Below are the code and all the weights of a small trained network. Each question names an input and a class and asks about switching units off, where a switched-off unit gives its printed mean instead of its output.

import numpy as np


def w(rows, s, z=0):
    codes = np.array(rows[::2]) - 128.0
    scale = np.full(codes.shape[1], s)
    scale[-1] = z or s
    return codes * scale


def norm(h):
    return h / np.sqrt((h * h).mean(-1, keepdims=True) + 1e-5)


def f(y):
    return y / 2 * (1 + np.tanh(0.7978845608 * (y + 0.044715 * y**3)))


def log_softmax(a):
    a = a - a.max(-1, keepdims=True)
    return a - np.log(np.exp(a).sum(-1, keepdims=True))


def net(x, mask):
    res = np.array(x, float).reshape(1, 6) / 4 @ E
    u = 0
    for l in range(2):
        y = f(norm(res) @ A[l][:, :-1].T + A[l][:, -1])
        res = res + np.where(mask[u : u + 3], y, B[l][:, -1]) @ B[l][:, :-1]
        u += 3
    return log_softmax(norm(res)[-1] @ U[:, :-1].T + U[:, -1])


A, B = {}, {}
E = w([
[63,173,162,187,37],'x0',
[2,138,122,99,123],'x1',
[177,144,221,106,161],'x2',
[219,203,144,63,42],'x3',
[133,124,154,218,231],'x4',
[214,63,115,131,53],'x5',
],0.0069)
A[0] = w([
[201,50,160,130,129,235],'0.n0',
[255,148,145,141,136,82],'0.n1',
[144,252,114,53,69,2],'0.n2',
],0.0092,0.0058)
B[0] = w([
[177,110,66,136,130,255],'0.n0',
[221,1,156,61,133,202],'0.n1',
[114,239,167,73,104,176],'0.n2',
],0.0099,0.0054)
A[1] = w([
[38,159,147,188,114,153],'1.n0',
[207,235,148,6,48,158],'1.n1',
[100,119,63,2,128,254],'1.n2',
],0.0078,0.0018)
B[1] = w([
[218,158,109,158,142,196],'1.n0',
[82,99,193,34,97,253],'1.n1',
[56,154,9,114,160,198],'1.n2',
],0.012,0.0056)
U = w([
[127,156,91,182,67,135],'0',
[74,172,200,202,228,126],'1',
[159,128,127,175,81,132],'2',
[145,61,72,133,182,173],'3',
[253,70,149,62,94,113],'4',
[124,135,144,149,140,2],'5',
[26,122,82,158,160,74],'6',
[68,171,188,53,53,152],'7',
],0.019,0.014)

Each question gives the input, the list of numbers given to net, and the class t.
The units are the neurons (one row each of A and B). Each row of codes is followed by its name. A weight is (code - 128) times the scale printed after its matrix; where a second scale follows, it is the last column's (A, B and U).
mask holds one flag per neuron, layer by layer. A switched-off neuron (its flag False) gives its mean, the last column of its row in B, instead of its output. The means were averaged over made-up inputs and are rounded, as every weight is.
A unit's drop is (log p(t) with every unit on - log p(t) with that unit switched off) / (log p(t) with every unit on - log p(t) with every unit switched off).
The circuit of an input: a set's keep is (log p(t) with only the set's units on - log p(t) with every unit switched off) / (log p(t) with every unit on - log p(t) with every unit switched off). Starting from all 6 units, units are removed one at a time, each time the one whose removal leaves the highest keep (on an exact tie, the one counted first), for as long as the keep stays at least 0.8.
units of the circuit, in order: the units of the circuit, biggest drop first
unit that matters most: the unit with the biggest drop
top k neurons: the k neurons with the biggest drops, biggest first
k most important neurons of layer l: the k neurons of layer l with the biggest drops, biggest first
drop of u: that unit's drop, to one decimal
input [-5,4,-5,-6,-3,5], class 6: 2 most important neurons of layer 1 : [1.n2 1.n0]
input [7,2,-1,-8,4,6], class 1: units of the circuit, in order : [0.n1 1.n2]
input [5,0,-6,4,0,7], class 7: top 2 neurons : [1.n1 1.n0]
input [-2,-6,-2,6,2,-7], class 7: units of the circuit, in order : [1.n1]
input [-3,-1,-2,6,-8,6], class 7: units of the circuit, in order : [1.n1 0.n2]
input [8,7,-4,-7,8,6], class 1: 2 most important neurons of layer 0 : [0.n0 0.n1]
input [-3,-3,-3,6,-1,-4], class 7: top 2 neurons : [0.n2 1.n1]
input [-7,0,-6,5,2,-1], class 3: top 2 neurons : [1.n2 0.n2]
input [8,-7,-6,-4,-1,-7], class 1: units of the circuit, in order : [0.n0 1.n2]
input [7,5,-4,-7,-8,4], class 6: units of the circuit, in order : [1.n1 1.n2]
input [4,1,-2,2,-7,8], class 7: units of the circuit, in order : [1.n1 0.n1]
input [1,4,2,-3,2,3], class 1: top 3 neurons : [0.n1 1.n2 0.n0]
input [-6,7,2,-2,-1,-3], class 6: top 2 neurons : [1.n2 0.n1]
input [3,-8,5,2,8,-5], class 4: top 2 neurons : [0.n1 1.n2]
input [-7,1,6,7,-7,2], class 7: top 2 neurons : [1.n1 0.n2]
input [-3,4,-3,-2,1,6], class 6: unit that matters most : 0.n1
input [-2,-5,-3,8,-2,-3], class 7: top 2 neurons : [0.n2 1.n1]
input [-5,8,-6,-7,-4,6], class 6: 2 most important neurons of layer 0 : [0.n1 0.n0]
input [-2,0,6,-6,-8,-8], class 1: 2 most important neurons of layer 0 : [0.n0 0.n1]
input [-8,3,-6,5,-7,1], class 7: top neuron : [1.n1]
input [-3,6,1,-3,-7,-8], class 6: drop of 1.n2 : 0.1
input [-6,6,-1,-5,-6,-3], class 6: drop of 0.n0 : 0.1
input [-7,7,2,2,0,-4], class 6: drop of 1.n2 : 0.2
